Here is a tiny trained network, its code and every weight. The questions are about switching its units off for an input and a class, where a switched-off unit gives its printed mean instead of its output.

import numpy as np


def w(rows, s, z=0):
    codes = np.array(rows[::2]) - 128.0
    scale = np.full(codes.shape[1], s)
    scale[-1] = z or s
    return codes * scale


def norm(h):
    return h / np.sqrt((h * h).mean(-1, keepdims=True) + 1e-5)


def f(y):
    return y / 2 * (1 + np.tanh(0.7978845608 * (y + 0.044715 * y**3)))


def log_softmax(a):
    a = a - a.max(-1, keepdims=True)
    return a - np.log(np.exp(a).sum(-1, keepdims=True))


def net(x, mask):
    res = np.array(x, float).reshape(1, 6) / 4 @ E
    u = 0
    for l in range(2):
        y = f(norm(res) @ A[l][:, :-1].T + A[l][:, -1])
        res = res + np.where(mask[u : u + 6], y, B[l][:, -1]) @ B[l][:, :-1]
        u += 6
    return log_softmax(norm(res)[-1] @ U[:, :-1].T + U[:, -1])


A, B = {}, {}
E = w([
[41,176,182,187,138,119,91,157,36],'x0',
[46,95,197,104,86,253,179,249,223],'x1',
[121,98,163,126,206,62,155,168,136],'x2',
[141,66,119,82,101,141,96,154,46],'x3',
[190,137,191,121,104,104,82,187,119],'x4',
[41,85,114,122,108,80,2,97,194],'x5',
],0.0061)
A[0] = w([
[119,173,119,134,3,205,129,79,120,49],'0.n1',
[82,155,197,199,139,162,95,107,65,3],'0.n2',
[178,172,175,155,131,186,218,122,80,120],'0.n3',
[149,229,115,185,157,120,108,165,203,183],'0.n4',
[61,40,136,90,247,48,218,224,141,131],'0.n5',
[47,80,58,185,98,104,228,91,118,129],'0.n6',
],0.0082,0.0034)
B[0] = w([
[180,254,193,239,95,55,88,123,102,169],'0.n1',
[100,45,81,100,68,31,211,171,201,165],'0.n2',
[69,129,40,98,157,157,75,184,130,209],'0.n3',
[128,35,115,146,103,191,112,57,55,192],'0.n4',
[157,205,125,208,73,117,78,117,126,253],'0.n5',
[174,80,217,115,116,159,146,150,75,178],'0.n6',
],0.011,0.0061)
A[1] = w([
[81,81,141,143,117,136,146,174,47,128],'1.n1',
[51,114,182,94,97,118,22,74,170,2],'1.n2',
[210,127,91,85,58,135,169,108,189,41],'1.n3',
[84,166,151,162,169,150,112,124,95,72],'1.n4',
[101,127,255,133,143,204,127,221,207,61],'1.n5',
[184,54,149,136,78,159,66,188,76,198],'1.n6',
],0.0096,0.0032)
B[1] = w([
[147,126,114,130,137,144,161,96,238,184],'1.n1',
[154,172,68,104,193,204,182,224,111,195],'1.n2',
[47,148,149,175,55,56,179,171,205,158],'1.n3',
[203,118,190,36,161,110,72,129,136,146],'1.n4',
[254,72,62,102,37,108,134,107,71,230],'1.n5',
[53,69,229,130,187,167,166,15,133,254],'1.n6',
],0.0098,0.0073)
U = w([
[185,112,83,112,93,99,112,103,88,228],'0',
[163,252,171,225,101,101,61,136,122,141],'1',
[45,112,89,125,78,44,223,165,238,143],'2',
[126,175,52,54,219,238,114,217,148,123],'3',
[144,85,203,130,166,172,182,55,137,95],'4',
[83,104,147,140,138,194,127,43,139,121],'5',
[63,233,177,103,151,132,114,114,182,29],'6',
[93,235,197,70,181,111,136,155,225,1],'7',
],0.013,0.0094)

Each question gives the input, the list of numbers given to net, and the class t.
The units are the neurons (one row each of A and B). Each row of codes is followed by its name. A weight is (code - 128) times the scale printed after its matrix; where a second scale follows, it is the last column's (A, B and U).
mask holds one flag per neuron, layer by layer. A switched-off neuron (its flag False) gives its mean, the last column of its row in B, instead of its output. The means were averaged over made-up inputs and are rounded, as every weight is.
A unit's drop is (log p(t) with every unit on - log p(t) with that unit switched off) / (log p(t) with every unit on - log p(t) with every unit switched off).
The circuit of an input: a set's keep is (log p(t) with only the set's units on - log p(t) with every unit switched off) / (log p(t) with every unit on - log p(t) with every unit switched off). Starting from all 12 units, units are removed one at a time, each time the one whose removal leaves the highest keep (on an exact tie, the one counted first), for as long as the keep stays at least 0.8.
units of the circuit, in order: the units of the circuit, biggest drop first
unit that matters most: the unit with the biggest drop
k most important neurons: the k neurons with the biggest drops, biggest first
drop when u is switched off: that unit's drop, to one decimal
input [5,-6,-5,7,5,7], class 3: unit that matters most => 1.n2
input [-4,4,-1,0,5,5], class 3: 3 most important neurons => [1.n2, 0.n6, 0.n2]
input [3,5,8,8,7,-1], class 1: 4 most important neurons => [0.n5, 0.n4, 0.n6, 0.n2]
input [3,-3,4,7,-1,-5], class 5: 4 most important neurons => [1.n2, 1.n5, 0.n1, 1.n6]
input [-4,-3,-5,5,-2,-2], class 1: units of the circuit, in order => [0.n1, 1.n5]
input [3,-8,-3,-8,1,6], class 0: 3 most important neurons => [1.n6, 0.n5, 0.n4]
input [-6,8,0,3,-8,1], class 0: units of the circuit, in order => [1.n5, 0.n4]
input [-3,5,6,-7,-3,-5], class 5: units of the circuit, in order => [0.n4, 0.n1]
input [-1,-6,-3,-7,-2,-4], class 5: units of the circuit, in order => [0.n4, 1.n5]
input [8,6,-6,-3,5,5], class 2: 2 most important neurons => [0.n2, 0.n5]
input [4,-5,6,5,-7,5], class 4: units of the circuit, in order => [0.n6, 1.n5, 0.n3]
input [-8,-5,6,6,-3,-5], class 2: 4 most important neurons => [1.n3, 0.n4, 1.n5, 0.n1]
input [2,-7,-2,-8,2,3], class 5: 4 most important neurons => [0.n4, 1.n5, 0.n1, 0.n5]
input [-2,1,4,6,3,-2], class 5: unit that matters most => 1.n6
input [7,-7,3,8,2,6], class 5: 3 most important neurons => [1.n5, 0.n1, 0.n5]
input [7,7,2,2,-2,7], class 0: 4 most important neurons => [1.n5, 0.n3, 0.n4, 1.n3]
input [-6,8,7,8,-1,-1], class 0: 3 most important neurons => [1.n5, 0.n4, 0.n2]
input [8,-6,-4,3,-8,-1], class 2: 4 most important neurons => [0.n2, 0.n4, 1.n1, 0.n5]
input [5,4,-6,-5,7,-8], class 3: 3 most important neurons => [0.n3, 0.n6, 0.n5]
input [-4,7,3,-4,0,-8], class 3: unit that matters most => 0.n3
input [7,6,3,7,-7,-6], class 2: 3 most important neurons => [0.n2, 1.n1, 0.n4]
input [-6,8,-6,-1,-8,3], class 0: units of the circuit, in order => [1.n5, 0.n1, 0.n6]
input [6,6,-4,-2,8,3], class 4: 2 most important neurons => [1.n6, 0.n4]
input [-6,-5,-7,3,-4,5], class 1: units of the circuit, in order => [0.n1, 0.n4, 1.n5]
input [4,-8,-6,-5,7,1], class 0: drop when 1.n6 is switched off => 0.2
input [6,-3,-3,5,5,-1], class 2: drop when 0.n2 is switched off => 0.7
input [-5,-3,-5,0,8,-6], class 4: drop when 1.n2 is switched off => 0.6
